Here is a tiny trained network, its code and every weight. The questions are about switching its units off for an input and a class, where a switched-off unit gives its printed mean instead of its output.

import numpy as np


def w(rows, s, z=0):
    codes = np.array(rows[::2]) - 128.0
    scale = np.full(codes.shape[1], s)
    scale[-1] = z or s
    return codes * scale


def norm(h):
    return h / np.sqrt((h * h).mean(-1, keepdims=True) + 1e-5)


def f(y):
    return y / 2 * (1 + np.tanh(0.7978845608 * (y + 0.044715 * y**3)))


def log_softmax(a):
    a = a - a.max(-1, keepdims=True)
    return a - np.log(np.exp(a).sum(-1, keepdims=True))


def net(x, mask):
    res = np.array(x, float).reshape(1, 4) / 4 @ E
    u = 0
    for l in range(4):
        y = f(norm(res) @ A[l][:, :-1].T + A[l][:, -1])
        res = res + np.where(mask[u : u + 7], y, B[l][:, -1]) @ B[l][:, :-1]
        u += 7
    return log_softmax(norm(res)[-1] @ U[:, :-1].T + U[:, -1])


A, B = {}, {}
E = w([
[95,218,145,140,243,185],'x0',
[193,127,33,142,200,50],'x1',
[201,49,222,54,191,145],'x2',
[207,239,63,3,29,143],'x3',
],0.0062)
A[0] = w([
[117,175,99,66,94,140,198],'L0N0',
[127,192,97,169,170,161,6],'L0N1',
[81,59,110,9,178,154,105],'L0N2',
[87,139,68,138,110,146,32],'L0N3',
[173,159,170,119,134,99,72],'L0N4',
[166,129,84,153,151,128,56],'L0N5',
[114,141,139,126,88,186,73],'L0N6',
],0.013,0.0027)
B[0] = w([
[90,66,142,73,181,180,253],'L0N0',
[100,153,197,95,146,54,177],'L0N1',
[153,195,192,153,76,111,200],'L0N2',
[169,184,120,140,30,89,158],'L0N3',
[197,161,95,229,142,160,148],'L0N4',
[134,116,60,107,169,254,157],'L0N5',
[102,78,127,204,142,152,170],'L0N6',
],0.0099,0.0054)
A[1] = w([
[82,113,194,94,19,123,141],'L1N0',
[2,152,44,181,93,67,4],'L1N1',
[159,95,108,190,34,107,60],'L1N2',
[204,83,244,18,173,150,193],'L1N3',
[180,156,35,107,189,66,192],'L1N4',
[82,60,39,129,99,136,55],'L1N5',
[161,147,58,141,173,82,176],'L1N6',
],0.0066,0.0022)
B[1] = w([
[127,114,105,118,126,141,187],'L1N0',
[138,174,186,197,130,85,165],'L1N1',
[119,105,54,85,141,118,143],'L1N2',
[158,129,87,149,89,101,255],'L1N3',
[35,95,109,246,110,128,184],'L1N4',
[142,145,212,103,155,39,153],'L1N5',
[131,124,119,97,94,207,158],'L1N6',
],0.011,0.0058)
A[2] = w([
[36,96,187,38,76,136,168],'L2N0',
[111,254,154,167,196,249,27],'L2N1',
[194,154,100,94,77,205,5],'L2N2',
[128,225,183,79,179,91,122],'L2N3',
[41,211,100,117,58,98,38],'L2N4',
[49,137,129,138,141,98,125],'L2N5',
[136,162,172,92,227,173,86],'L2N6',
],0.0074,0.0026)
B[2] = w([
[181,186,75,218,148,87,241],'L2N0',
[83,68,103,136,13,43,253],'L2N1',
[60,213,101,102,197,96,181],'L2N2',
[96,45,96,129,49,39,171],'L2N3',
[254,198,119,152,139,151,176],'L2N4',
[203,80,208,57,87,183,178],'L2N5',
[114,155,59,38,26,7,175],'L2N6',
],0.0062,0.0034)
A[3] = w([
[118,154,235,114,18,226,122],'L3N0',
[214,210,108,50,172,158,255],'L3N1',
[61,106,193,171,138,90,248],'L3N2',
[89,191,60,22,86,181,95],'L3N3',
[81,89,147,214,108,204,142],'L3N4',
[161,2,134,65,54,26,95],'L3N5',
[243,114,218,137,187,85,151],'L3N6',
],0.0072,0.0015)
B[3] = w([
[79,153,52,177,135,147,188],'L3N0',
[134,154,193,169,139,129,180],'L3N1',
[181,88,142,42,154,144,220],'L3N2',
[153,91,182,127,190,139,203],'L3N3',
[155,124,101,122,125,202,204],'L3N4',
[72,127,133,109,151,93,253],'L3N5',
[174,253,132,181,113,148,173],'L3N6',
],0.012,0.0052)
U = w([
[152,227,149,221,37,104,3],'0',
[50,88,113,66,84,59,190],'1',
[95,92,32,171,119,247,130],'2',
[155,120,198,97,180,175,237],'3',
],0.014,0.00048)

Each question gives the input, the list of numbers given to net, and the class t.
The units are the neurons (one row each of A and B). Each row of codes is followed by its name. A weight is (code - 128) times the scale printed after its matrix; where a second scale follows, it is the last column's (A, B and U).
mask holds one flag per neuron, layer by layer. A switched-off neuron (its flag False) gives its mean, the last column of its row in B, instead of its output. The means were averaged over made-up inputs and are rounded, as every weight is.
A unit's drop is (log p(t) with every unit on - log p(t) with that unit switched off) / (log p(t) with every unit on - log p(t) with every unit switched off).
The circuit of an input: a set's keep is (log p(t) with only the set's units on - log p(t) with every unit switched off) / (log p(t) with every unit on - log p(t) with every unit switched off). Starting from the 12 units with the biggest drops (on a tie, the unit counted first), units are removed one at a time, each time the one whose removal leaves the highest keep (on an exact tie, the one counted first), for as long as the keep stays at least 0.8.
units of the circuit, in order: the units of the circuit, biggest drop first
most important unit: the unit with the biggest drop
top k neurons: the k neurons with the biggest drops, biggest first
top k neurons in layer l: the k neurons of layer l with the biggest drops, biggest first
input [-4,-5,2,-4], class 2: top 3 neurons	(L3N4; L2N6; L2N1)
input [-8,2,8,-5], class 0: units of the circuit, in order	(L3N6; L0N0)
input [3,3,-6,7], class 3: most important unit	L0N0
input [-2,-4,-5,7], class 3: top 3 neurons	(L0N0; L3N3; L1N4)
input [5,-2,-4,0], class 1: top 3 neurons	(L2N3; L1N3; L1N4)
input [2,0,8,-8], class 0: units of the circuit, in order	(L3N6; L0N0)
input [-6,-3,1,-8], class 3: units of the circuit, in order	(L2N1; L3N2)
input [5,-7,-2,0], class 2: top 2 neurons	(L0N6; L3N0)
input [-5,-1,0,-6], class 3: top 3 neurons in layer 2	(L2N6; L2N1; L2N3)
input [6,6,8,8], class 0: top 2 neurons in layer 3	(L3N2; L3N1)
input [-1,-3,-4,-7], class 3: units of the circuit, in order	(L3N2; L1N4)
input [1,-7,-5,7], class 2: top 3 neurons	(L0N0; L0N6; L3N0)
input [2,0,5,5], class 0: top 3 neurons in layer 0	(L0N2; L0N4; L0N5)
input [8,3,6,-5], class 1: most important unit	L2N6
input [6,0,-7,-8], class 3: top 3 neurons in layer 3	(L3N2; L3N5; L3N0)
input [3,4,0,7], class 3: top 2 neurons	(L0N0; L3N3)
input [-4,-2,5,4], class 0: top 2 neurons in layer 0	(L0N2; L0N5)
input [-5,4,5,3], class 0: top 2 neurons	(L0N2; L0N4)
input [7,0,7,5], class 0: top 2 neurons in layer 1	(L1N3; L1N4)
input [-5,8,5,-7], class 2: most important unit	L0N1
input [7,6,-7,-8], class 3: top 2 neurons	(L0N1; L3N2)
input [-2,-3,-1,-7], class 3: top 2 neurons in layer 1	(L1N4; L1N6)
input [-1,-3,2,-1], class 2: top 3 neurons in layer 0	(L0N1; L0N6; L0N3)
input [5,-7,-2,4], class 2: top 2 neurons	(L0N6; L3N0)
input [-5,6,-3,-7], class 3: top 2 neurons in layer 1	(L1N5; L1N3)
input [6,1,-5,-4], class 1: top 3 neurons in layer 2	(L2N3; L2N1; L2N0)
input [5,8,1,8], class 2: top 2 neurons in layer 3	(L3N2; L3N5)
input [-1,8,4,1], class 2: most important unit	L1N4
input [6,5,2,3], class 1: top 2 neurons	(L0N1; L2N1)
